Below are the code and all the weights of a small trained network. Each question names an input and a target symbol and asks about switching units off, where a switched-off unit gives its printed mean instead of its output.

import numpy as np


def w(rows, s, z=0):
    codes = np.array(rows[::2]) - 128.0
    scale = np.full(codes.shape[1], s)
    scale[-1] = z or s
    return codes * scale


def f(y):
    return np.maximum(y, 0)


def softmax(a):
    e = np.exp(a - a.max(-1, keepdims=True))
    return e / e.sum(-1, keepdims=True)


def log_softmax(a):
    a = a - a.max(-1, keepdims=True)
    return a - np.log(np.exp(a).sum(-1, keepdims=True))


def net(x, mask):
    ids = ['ΓΔΠΣΦΨαβεζηθλμτ'.index(c) for c in x.split()]
    T = len(ids)
    res = E[ids] + P[:T]
    u = 0
    for l in range(2):
        r = res
        for j in range(3):
            rows = slice(3 * j, 3 * j + 3)
            q, k, v = (r @ M[l][rows].T for M in (Q, K, V))
            z = softmax(np.where(np.tri(T) > 0, q @ k.T / 3**0.5, -1e9)) @ v
            o = O[l][rows]
            res = res + np.where(mask[u + j], z, o[:, -1]) @ o[:, :-1]
        u += 3
        y = f(res @ A[l][:, :-1].T + A[l][:, -1])
        res = res + np.where(mask[u : u + 4], y, B[l][:, -1]) @ B[l][:, :-1]
        u += 4
    return log_softmax(res[-1] @ U[:, :-1].T + U[:, -1])


Q, K, V, O, A, B = {}, {}, {}, {}, {}, {}
E = w([
[170,193,178,221,96,139,40,129,29],'Γ',
[119,46,113,71,123,108,46,172,225],'Δ',
[92,158,206,90,175,194,208,137,63],'Π',
[161,35,149,18,106,136,141,125,64],'Σ',
[158,210,72,186,114,72,128,203,206],'Φ',
[158,126,204,91,169,89,91,111,182],'Ψ',
[87,95,107,95,97,223,201,131,209],'α',
[100,131,178,57,62,178,128,83,188],'β',
[176,127,120,124,235,85,166,162,65],'ε',
[63,143,182,62,171,219,94,199,209],'ζ',
[178,159,115,91,124,119,217,29,68],'η',
[111,78,54,109,174,130,179,182,118],'θ',
[172,164,59,85,156,152,122,89,160],'λ',
[204,54,124,144,145,108,177,87,215],'μ',
[57,170,98,5,129,121,85,151,63],'τ',
],0.011)
P = w([
[216,146,189,70,75,95,180,252,119],'0',
[255,184,103,49,138,216,107,139,122],'1',
[128,134,187,104,115,68,180,223,141],'2',
[201,157,112,116,172,211,81,134,121],'3',
[103,136,163,101,117,51,185,190,152],'4',
[156,152,101,148,196,184,65,111,122],'5',
[84,142,151,97,119,44,192,163,155],'6',
[118,140,88,182,213,169,48,88,130],'7',
[76,142,146,84,116,45,192,147,155],'8',
[88,129,78,215,235,157,38,62,137],'9',
[86,137,141,66,105,54,200,141,150],'10',
],0.0077)
Q[0] = w([
[95,125,167,123,33,79,205,117,97],'0.h1',
[115,145,105,154,156,185,53,101,75],'0.h1',
[190,106,82,78,130,231,106,16,156],'0.h1',
[97,160,114,176,97,118,100,111,110],'0.h2',
[140,206,168,148,137,61,146,229,123],'0.h2',
[96,153,214,140,104,55,150,151,98],'0.h2',
[254,174,64,180,179,117,103,130,88],'0.h3',
[143,215,159,162,89,165,66,135,143],'0.h3',
[177,85,51,94,98,119,79,118,218],'0.h3',
],0.0097)
K[0] = w([
[95,99,158,89,87,151,147,41,93],'0.h1',
[153,205,115,149,159,164,91,179,113],'0.h1',
[206,171,140,126,60,147,155,188,155],'0.h1',
[162,136,145,147,148,165,94,120,107],'0.h2',
[83,126,105,150,197,137,123,78,147],'0.h2',
[88,131,117,182,148,100,106,88,127],'0.h2',
[207,160,103,181,154,56,121,146,93],'0.h3',
[111,225,186,172,46,129,77,108,116],'0.h3',
[138,65,58,151,88,89,91,138,244],'0.h3',
],0.011)
V[0] = w([
[101,167,130,76,145,118,68,191,35],'0.h1',
[117,115,189,87,107,173,173,69,58],'0.h1',
[73,91,48,128,125,144,177,147,120],'0.h1',
[136,135,142,59,112,105,214,152,148],'0.h2',
[118,104,140,149,170,2,161,155,139],'0.h2',
[82,146,188,151,66,138,140,161,113],'0.h2',
[127,127,85,176,78,112,100,104,124],'0.h3',
[159,140,103,166,133,145,88,110,105],'0.h3',
[157,123,150,179,173,166,72,119,103],'0.h3',
],0.0093)
O[0] = w([
[133,177,85,74,135,119,38,175,74,195],'0.h1',
[114,183,138,119,52,126,179,120,129,1],'0.h1',
[23,98,42,148,115,162,176,172,94,68],'0.h1',
[65,144,187,75,158,130,254,134,115,185],'0.h2',
[119,93,154,128,174,35,157,171,95,165],'0.h2',
[69,149,216,131,111,163,74,169,83,108],'0.h2',
[133,54,87,101,74,164,173,80,98,85],'0.h3',
[223,111,89,105,113,158,140,66,116,135],'0.h3',
[209,128,100,106,138,163,122,107,142,134],'0.h3',
],0.0074,0.0052)
A[0] = w([
[112,4,184,95,169,147,109,104,59,195],'0.n1',
[120,146,73,62,216,178,143,112,182,253],'0.n2',
[152,198,190,198,158,165,69,139,67,198],'0.n3',
[184,149,84,76,143,210,129,2,118,149],'0.n4',
],0.0048,0.0029)
B[0] = w([
[142,49,64,23,159,206,142,2,134,180],'0.n1',
[171,159,50,96,197,201,144,91,195,254],'0.n2',
[215,135,160,165,188,202,116,161,135,250],'0.n3',
[15,41,104,93,67,114,178,198,97,207],'0.n4',
],0.0052,0.0053)
Q[1] = w([
[102,124,190,103,197,147,177,150,128],'1.h1',
[154,80,160,71,141,149,110,89,93],'1.h1',
[130,96,132,103,94,150,134,83,88],'1.h1',
[138,117,139,138,134,106,76,104,183],'1.h2',
[115,71,111,34,95,155,151,106,137],'1.h2',
[127,117,179,208,121,113,97,93,79],'1.h2',
[156,186,69,161,110,65,117,224,254],'1.h3',
[114,134,141,26,125,160,152,98,120],'1.h3',
[196,128,129,120,194,132,134,144,102],'1.h3',
],0.0088)
K[1] = w([
[51,147,180,74,229,156,184,100,154],'1.h1',
[129,68,194,84,161,142,86,88,95],'1.h1',
[219,63,112,128,131,214,107,81,26],'1.h1',
[142,85,58,186,152,144,141,140,162],'1.h2',
[3,87,131,97,46,3,204,210,127],'1.h2',
[184,107,120,180,19,217,81,154,38],'1.h2',
[56,110,89,208,177,130,89,59,139],'1.h3',
[83,152,142,73,61,86,205,151,111],'1.h3',
[173,168,28,153,138,95,114,183,205],'1.h3',
],0.0066)
V[1] = w([
[109,137,85,142,104,38,144,175,178],'1.h1',
[145,150,169,43,151,82,189,166,148],'1.h1',
[118,103,144,94,178,75,163,131,155],'1.h1',
[117,143,131,52,102,82,155,162,180],'1.h2',
[120,164,46,187,163,161,127,59,154],'1.h2',
[123,109,138,4,109,60,117,154,153],'1.h2',
[154,254,100,230,77,55,157,189,158],'1.h3',
[114,93,185,98,81,141,129,88,39],'1.h3',
[179,121,145,151,184,174,174,122,30],'1.h3',
],0.0058)
O[1] = w([
[122,138,182,178,121,151,98,106,29,135],'1.h1',
[168,78,103,155,148,155,65,84,112,255],'1.h1',
[189,155,110,169,114,164,59,113,115,184],'1.h1',
[118,108,63,91,93,153,128,101,164,153],'1.h2',
[197,190,175,187,175,155,56,116,85,89],'1.h2',
[111,88,74,52,74,128,118,84,144,168],'1.h2',
[202,254,59,202,60,72,136,166,137,174],'1.h3',
[144,85,162,160,125,174,82,66,55,8],'1.h3',
[169,151,139,106,249,155,200,101,94,168],'1.h3',
],0.0056,0.0078)
A[1] = w([
[170,147,76,135,169,186,67,77,148,185],'1.n1',
[35,54,85,104,127,102,168,124,145,208],'1.n2',
[105,120,197,169,78,77,109,157,216,255],'1.n3',
[118,123,228,71,112,2,156,85,105,201],'1.n4',
],0.008,0.0034)
B[1] = w([
[138,149,158,128,81,209,141,88,116,246],'1.n1',
[219,127,136,197,108,189,107,185,70,174],'1.n2',
[119,141,133,172,28,85,102,160,254,159],'1.n3',
[103,99,218,93,109,45,130,32,52,155],'1.n4',
],0.0082,0.013)
U = w([
[190,165,173,198,131,190,46,102,78,176],'Γ',
[126,33,139,140,130,119,6,160,140,53],'Δ',
[50,196,200,124,141,142,190,143,102,187],'Π',
[125,98,148,116,83,126,110,93,47,34],'Σ',
[149,176,59,163,100,15,142,179,152,188],'Φ',
[140,105,173,96,150,61,54,55,167,62],'Ψ',
[83,121,157,202,91,179,202,163,153,27],'α',
[84,132,165,149,48,139,103,73,139,66],'β',
[141,112,106,96,242,43,137,136,96,151],'ε',
[66,126,156,99,175,151,77,197,206,1],'ζ',
[117,166,114,158,85,92,221,29,81,67],'η',
[101,83,100,172,166,133,173,212,76,140],'θ',
[129,116,59,33,123,159,178,77,214,234],'λ',
[171,51,175,202,136,108,226,95,168,16],'μ',
[62,169,76,73,113,107,3,145,59,88],'τ',
],0.0068,0.0043)

Each question gives the input, a string of symbols that net reads in full, and the target symbol t.
The units are the heads (3 rows each of Q, K, V and O) and the neurons (one row each of A and B). Each row of codes is followed by its name. A weight is (code - 128) times the scale printed after its matrix; where a second scale follows, it is the last column's (O, A, B and U).
mask holds one flag per unit, layer by layer, with each layer's heads first. A switched-off unit (its flag False) gives its mean, the last column of its rows in O or B, instead of its output. The means were averaged over made-up inputs and are rounded, as every weight is.
A unit's drop is (log p(t) with every unit on - log p(t) with that unit switched off) / (log p(t) with every unit on - log p(t) with every unit switched off).
The circuit of an input: a set's keep is (log p(t) with only the set's units on - log p(t) with every unit switched off) / (log p(t) with every unit on - log p(t) with every unit switched off). Starting from the 12 units with the biggest drops (on a tie, the unit counted first), units are removed one at a time, each time the one whose removal leaves the highest keep (on an exact tie, the one counted first), for as long as the keep stays at least 0.8.
circuit, biggest first: the units of the circuit, biggest drop first
most important unit: the unit with the biggest drop
top k neurons: the k neurons with the biggest drops, biggest first
which heads matter: for each layer, one digit per head in row order, 1 if its drop is at least 0.15 and else 0, layers parted by /
input Φ Δ Φ τ, target λ: most important unit : 0.n1
input Σ τ ε Φ Π ε Φ θ, target λ: circuit, biggest first : [0.n1; 0.h2; 1.h2]
input ε α τ, target τ: which heads matter : 101 / 000
input Φ Ψ α θ β, target β: which heads matter : 101 / 001
input Γ Φ ε τ θ Φ ε Φ Δ Φ Γ, target Φ: circuit, biggest first : [0.h2; 1.h1; 1.n1; 1.h3]
input ε λ Γ θ Φ Ψ, target λ: top 3 neurons : [0.n1; 1.n2; 0.n2]
input Φ η Φ λ Φ Π Φ Φ Δ Ψ, target λ: which heads matter : 111 / 100
input ζ Γ Γ ζ Φ Φ μ λ Γ η, target λ: which heads matter : 001 / 100
input α Φ α λ ζ Φ Φ Σ η, target η: circuit, biggest first : [0.h1; 1.n4]
input ε θ τ Φ θ ε Φ ζ, target λ: circuit, biggest first : [0.n1; 0.h2; 0.n2; 1.h2]
input Γ Δ μ Φ Ψ Σ Γ Φ ε Φ Φ, target Φ: circuit, biggest first : [0.h2; 1.h3]
input ε λ Φ θ Ψ, target Ψ: which heads matter : 100 / 000
input θ μ α Π, target λ: circuit, biggest first : [0.h2; 1.h2]
input Π Φ Δ η μ, target μ: circuit, biggest first : [0.h1; 1.n2; 0.h2]
input θ Γ β, target β: most important unit : 0.h1
input τ Γ ε Σ Δ, target Δ: top 3 neurons : [1.n2; 1.n1; 1.n3]
input Φ η Γ Φ Φ Γ Φ Ψ Φ, target Ψ: which heads matter : 101 / 001
input Φ Γ Φ Γ Γ Φ Φ θ Φ θ Φ, target θ: circuit, biggest first : [0.h1; 1.h3; 1.n2]
input Π Ψ Φ Γ Γ Φ Γ, target Φ: top 2 neurons : [0.n4; 1.n1]
input λ Γ Φ Γ Φ Φ Φ Σ, target λ: circuit, biggest first : [0.n1; 1.h1]
input α Φ λ η, target λ: which heads matter : 000 / 100
input Γ Φ Ψ ε Φ Φ Φ τ τ, target τ: which heads matter : 100 / 000
input θ ε θ ε Γ Φ ε Φ ζ, target ζ: which heads matter : 001 / 000
input Ψ ε Φ Φ θ Γ ε Φ Φ ε, target Γ: most important unit : 1.n1
input Φ λ Γ Γ Γ Γ Σ Γ Φ Π, target λ: which heads matter : 001 / 000
input Φ τ Φ, target τ: which heads matter : 100 / 001
input Γ Φ Φ Π θ, target θ: which heads matter : 100 / 000
input Φ Π Φ, target Π: most important unit : 0.h1
